Zak: 7	-20	-31	-13	22	-22	48
luta: 3	-11	9	12	4	15	-14
Ziti: -30	-77	84	12	37	24	-21
Fusip: -30	51	-6	-23	75	-15	-52
kisa: 18	2	-44	-45	6	-58	29
dat: -17	40	26	-63	-20	26	-40
Bugov: 49	-22	87	-5	24	26	-55
sev: 27	-18	40	-23	-13	0	-54
Vigi: 4	47	40	17	4	-3	54
Lisil: -71	21	49	-36	43	-50	48
common Bugov Lisil: 
49
common sev Fusip: 
-23
where: -45
kisa, 4
where: -5
Bugov, 4

Fusip: -13	38	44	-43	-16	-14	-15	-40	37
Dof: 18	-36	-1	21	-43	23	45	-55	4
luta: -41	9	24	1	-22	-3	8	-19	13
Ziti: -19	1	7	-30	-69	38	2	-57	19
Bugov: -44	-46	15	-21	40	28	-17	-15	-6
Vigi: -3	-5	-5	0	-30	-42	12	1	0
tep: 39	29	-25	-31	-40	19	-68	-13	43
Lisil: -20	-40	9	7	-15	23	23	-18	5
kisa: -33	0	2	18	37	70	-11	9	-11
sev: -3	-5	-5	0	-30	-42	12	11	22
dat: 14	-34	-38	34	24	2	2	-2	-39
Zak: -13	38	44	-43	-16	-14	-1	37	-9
common kisa Dof: 
18
common Zak Ziti: 
38
where: -18
Lisil, 8

Bugov: 65	24	63	-32	-66	-53
Lisil: -22	43	9	-80	31	-37
luta: -60	73	13	-23	85	-80
tep: -12	-12	3	32	0	27
Ziti: 24	-17	-24	-15	-17	-17
Fusip: -86	56	25	1	20	-19
Dof: 1	-29	66	-84	-67	6
sev: 1	-29	66	-84	-67	59
Vigi: 38	-27	-64	51	-39	-29
dat: 1	-29	-32	17	-67	59
where: 9
Lisil, 3
where: 0
tep, 5
common Bugov dat: 
-32
where: 56
Fusip, 2
where: 31
Lisil, 5

tep: 35	8	22	66
Zak: 16	35	16	55
luta: 36	-19	36	21
where: -19
luta, 2
where: 55
Zak, 4
which: 35	8	22	66
tep
where: 66
tep, 4
common tep Zak: 
35

sev: -9	8	-25	24	1	19	49	9	-7
Fusip: -27	8	-20	-8	3	-1	59	-13	9
kisa: -5	-15	7	10	6	-2	-8	-16	11
Zak: -4	-1	-23	14	4	11	38	-2	-8
tep: 2	-52	-7	25	14	-13	-13	-26	9
dat: 25	-12	9	-16	5	-47	-79	-8	3
luta: -4	24	-13	2	4	21	35	4	-13
Vigi: 18	-16	-1	-10	3	-27	-21	16	-9
which: -4	-1	-23	14	4	11	38	-2	-8
Zak
common Fusip luta: 
-13
where: -79
dat, 7
common dat Zak: 
-8
which: -5	-15	7	10	6	-2	-8	-16	11
kisa

Zak: -52	27	10	42	7	43	-87	15	31
Vigi: -52	27	10	42	7	11	-25	43	-11
Ziti: -52	27	10	42	7	70	20	-16	1
where: -11
Vigi, 9
which: -52	27	10	42	7	70	20	-16	1
Ziti
where: 31
Zak, 9
where: 1
Ziti, 9

tep: 16	-24	6	-4
Dof: -7	14	-31	13
sev: -14	-21	-2	9
Bugov: -6	20	13	-16
dat: 2	15	-17	-22
Vigi: 2	7	-16	-29
Lisil: -2	21	-3	10
Fusip: 32	-15	15	5
Ziti: 5	14	-12	38
kisa: 25	-22	20	-5
Zak: -1	-1	67	-21
where: -15
Fusip, 2
where: 10
Lisil, 4
common dat Fusip: 
15
common Lisil sev: 
-2
where: -6
Bugov, 1
common kisa Bugov: 
20

Zak: -38	-22	-21	-25	-13	20	-29	-15	-10	15	-31	-53	3	-29	-10	-42	3	10	-32	44
kisa: 4	-26	-24	42	-9	19	-27	0	-8	-9	-30	-11	-3	-27	4	18	-52	3	-1	-11
Vigi: -54	5	-24	25	-12	19	-11	-29	-3	-11	11	-15	0	-11	-36	12	-32	11	-6	18
Fusip: -38	-22	-21	-25	-13	20	-29	-15	-10	15	-31	-53	3	-29	-10	-42	3	-4	32	-1
dat: 22	29	-6	-16	46	23	69	-8	-8	-30	4	30	-5	69	16	-1	-67	21	23	32
where: 10
Zak, 18
where: 25
Vigi, 4

kisa: -18	-5	17	4	10	9	11	-8	27	-8	-26	-28	-8	-5	14	54	15	29	-1	-9	-28	-4	-4	10	-23	-15	-9	-1	-5	1	-5
Bugov: -22	7	17	-11	11	15	2	15	22	14	-30	0	-24	-5	-13	-14	-9	-4	1	-2	-16	-3	-3	8	-17	-36	9	4	-35	5	-8
tep: -30	-12	-12	-3	-2	-11	-1	-5	19	-7	-2	26	0	17	-1	-16	14	-21	46	34	9	-29	-29	-42	-32	-5	24	-1	-1	-23	-13
Zak: 31	10	29	10	-12	-9	-11	29	30	-25	9	-30	-6	18	24	39	-21	24	-13	-6	-32	-12	-12	24	-12	18	33	-28	38	81	6
which: -18	-5	17	4	10	9	11	-8	27	-8	-26	-28	-8	-5	14	54	15	29	-1	-9	-28	-4	-4	10	-23	-15	-9	-1	-5	1	-5
kisa
which: 31	10	29	10	-12	-9	-11	29	30	-25	9	-30	-6	18	24	39	-21	24	-13	-6	-32	-12	-12	24	-12	18	33	-28	38	81	6
Zak
where: 34
tep, 20
which: -22	7	17	-11	11	15	2	15	22	14	-30	0	-24	-5	-13	-14	-9	-4	1	-2	-16	-3	-3	8	-17	-36	9	4	-35	5	-8
Bugov

sev: 67	18	-12	-51	27	-2
kisa: 22	53	34	36	-40	35
Vigi: 67	18	-12	-51	-19	17
Bugov: 25	37	30	73	36	35
dat: -51	-7	14	-55	-31	-3
Lisil: 67	-15	-12	-51	-19	17
Fusip: -2	-46	-65	2	-32	-45
Dof: 23	-51	-73	12	-45	34
common Dof sev: 
-51
which: 67	18	-12	-51	27	-2
sev
where: -32
Fusip, 5
common Fusip Dof: 
-45
common Fusip sev: 
-2

